Below is a small trained network, with its code and all its weights. Each question gives an input and a class and asks what happens when units are switched off, that is, made to give their printed mean instead of their output.

import numpy as np


def w(rows, s, z=0):
    codes = np.array(rows[::2]) - 128.0
    scale = np.full(codes.shape[1], s)
    scale[-1] = z or s
    return codes * scale


def norm(h):
    return h / np.sqrt((h * h).mean(-1, keepdims=True) + 1e-5)


def f(y):
    return y / 2 * (1 + np.tanh(0.7978845608 * (y + 0.044715 * y**3)))


def log_softmax(a):
    a = a - a.max(-1, keepdims=True)
    return a - np.log(np.exp(a).sum(-1, keepdims=True))


def net(x, mask):
    res = np.array(x, float).reshape(1, 8) / 4 @ E
    u = 0
    for l in range(4):
        y = f(norm(res) @ A[l][:, :-1].T + A[l][:, -1])
        res = res + np.where(mask[u : u + 3], y, B[l][:, -1]) @ B[l][:, :-1]
        u += 3
    return log_softmax(norm(res)[-1] @ U[:, :-1].T + U[:, -1])


A, B = {}, {}
E = w([
[124,131,128,127,129,123],'x0',
[100,36,205,82,71,117],'x1',
[138,129,132,136,126,130],'x2',
[126,125,128,126,124,131],'x3',
[92,145,189,192,170,252],'x4',
[135,127,126,134,112,134],'x5',
[16,165,151,158,81,47],'x6',
[155,49,122,214,120,93],'x7',
],0.003)
A[0] = w([
[86,110,176,188,213,173,9],'0.n1',
[172,237,50,236,189,108,140],'0.n2',
[89,23,254,180,90,95,165],'0.n3',
],0.0044,0.0011)
B[0] = w([
[143,55,1,146,136,96,146],'0.n1',
[127,86,244,89,143,71,237],'0.n2',
[148,121,164,110,135,129,251],'0.n3',
],0.0076,0.0026)
A[1] = w([
[49,153,161,173,55,106,8],'1.n1',
[208,117,90,134,137,177,63],'1.n2',
[3,138,170,90,154,75,92],'1.n3',
],0.0049,0.0013)
B[1] = w([
[230,181,29,241,199,46,162],'1.n1',
[185,255,92,26,205,127,139],'1.n2',
[206,177,134,149,43,232,252],'1.n3',
],0.0046,0.0024)
A[2] = w([
[158,150,83,53,73,1,5],'2.n1',
[46,203,201,40,133,164,90],'2.n2',
[126,221,66,92,67,216,68],'2.n3',
],0.0049,0.0017)
B[2] = w([
[14,48,61,116,236,187,234],'2.n1',
[163,48,179,245,139,63,255],'2.n2',
[200,3,119,173,128,95,188],'2.n3',
],0.006,0.0017)
A[3] = w([
[79,186,105,193,34,98,9],'3.n1',
[180,51,90,168,142,112,77],'3.n2',
[80,138,136,228,160,254,63],'3.n3',
],0.0067,0.0014)
B[3] = w([
[254,174,70,60,92,187,209],'3.n1',
[175,134,63,199,129,114,253],'3.n2',
[23,93,84,47,140,89,182],'3.n3',
],0.0076,0.0022)
U = w([
[22,114,7,86,167,141,126],'0',
[190,126,130,155,109,131,230],'1',
[179,137,131,155,110,146,197],'2',
[232,224,80,60,105,184,109],'3',
[194,101,126,239,111,116,3],'4',
[77,179,253,113,95,128,118],'5',
],0.0066,0.0031)

Each question gives the input, the list of numbers given to net, and the class t.
The units are the neurons (one row each of A and B). Each row of codes is followed by its name. A weight is (code - 128) times the scale printed after its matrix; where a second scale follows, it is the last column's (A, B and U).
mask holds one flag per neuron, layer by layer. A switched-off neuron (its flag False) gives its mean, the last column of its row in B, instead of its output. The means were averaged over made-up inputs and are rounded, as every weight is.
A unit's drop is (log p(t) with every unit on - log p(t) with that unit switched off) / (log p(t) with every unit on - log p(t) with every unit switched off).
The circuit of an input: a set's keep is (log p(t) with only the set's units on - log p(t) with every unit switched off) / (log p(t) with every unit on - log p(t) with every unit switched off). Starting from all 12 units, units are removed one at a time, each time the one whose removal leaves the highest keep (on an exact tie, the one counted first), for as long as the keep stays at least 0.8.
circuit, biggest first: the units of the circuit, biggest drop first
unit that matters most: the unit with the biggest drop
k most important neurons: the k neurons with the biggest drops, biggest first
k most important neurons of layer l: the k neurons of layer l with the biggest drops, biggest first
input [-6,-2,-2,-3,-1,1,-7,5], class 3: 2 most important neurons => [1.n2, 2.n2]
input [-2,0,-1,6,3,-5,-3,-7], class 4: circuit, biggest first => [2.n3, 2.n2]
input [1,-6,-8,4,-7,2,1,-2], class 0: 2 most important neurons => [2.n1, 0.n3]
input [4,4,7,-7,-6,6,8,4], class 3: circuit, biggest first => [3.n1, 0.n2, 2.n2]
input [3,-8,4,-1,5,-6,-2,-7], class 5: circuit, biggest first => [0.n2, 3.n1]
input [1,-5,7,1,-7,1,8,3], class 3: 4 most important neurons => [3.n1, 1.n3, 0.n1, 2.n2]
input [6,-5,4,-3,8,-7,-7,-5], class 0: 2 most important neurons => [3.n3, 0.n3]
input [6,-6,0,-1,2,4,8,4], class 3: circuit, biggest first => [3.n1]
input [2,1,4,-3,-8,-8,-7,7], class 0: 2 most important neurons of layer 1 => [1.n3, 1.n2]
input [3,-4,6,-1,8,2,5,8], class 0: 2 most important neurons => [3.n3, 2.n2]
input [6,1,-2,2,5,0,-2,-6], class 4: 2 most important neurons of layer 3 => [3.n2, 3.n1]
input [8,-2,-6,-1,3,-3,7,-6], class 3: 4 most important neurons => [1.n1, 3.n1, 0.n3, 2.n1]
input [5,2,5,2,3,-3,-5,-8], class 4: 2 most important neurons => [2.n3, 2.n2]
input [-2,0,2,7,0,-8,2,-8], class 1: unit that matters most => 2.n3
input [2,-8,3,3,-6,6,-1,3], class 5: 2 most important neurons => [0.n2, 0.n1]
input [0,5,5,-1,3,3,1,-5], class 4: 2 most important neurons => [2.n2, 0.n2]
input [-7,-2,3,0,6,3,-5,3], class 0: 2 most important neurons of layer 1 => [1.n1, 1.n3]
input [5,8,3,1,-1,0,8,-2], class 3: 2 most important neurons of layer 1 => [1.n3, 1.n1]
input [4,1,3,-1,-7,6,7,-5], class 0: 2 most important neurons => [2.n1, 1.n1]
input [3,-7,8,1,5,1,-4,-1], class 5: 2 most important neurons => [0.n2, 2.n3]
input [-7,-6,-5,-2,3,2,-4,-6], class 4: 2 most important neurons of layer 2 => [2.n2, 2.n1]
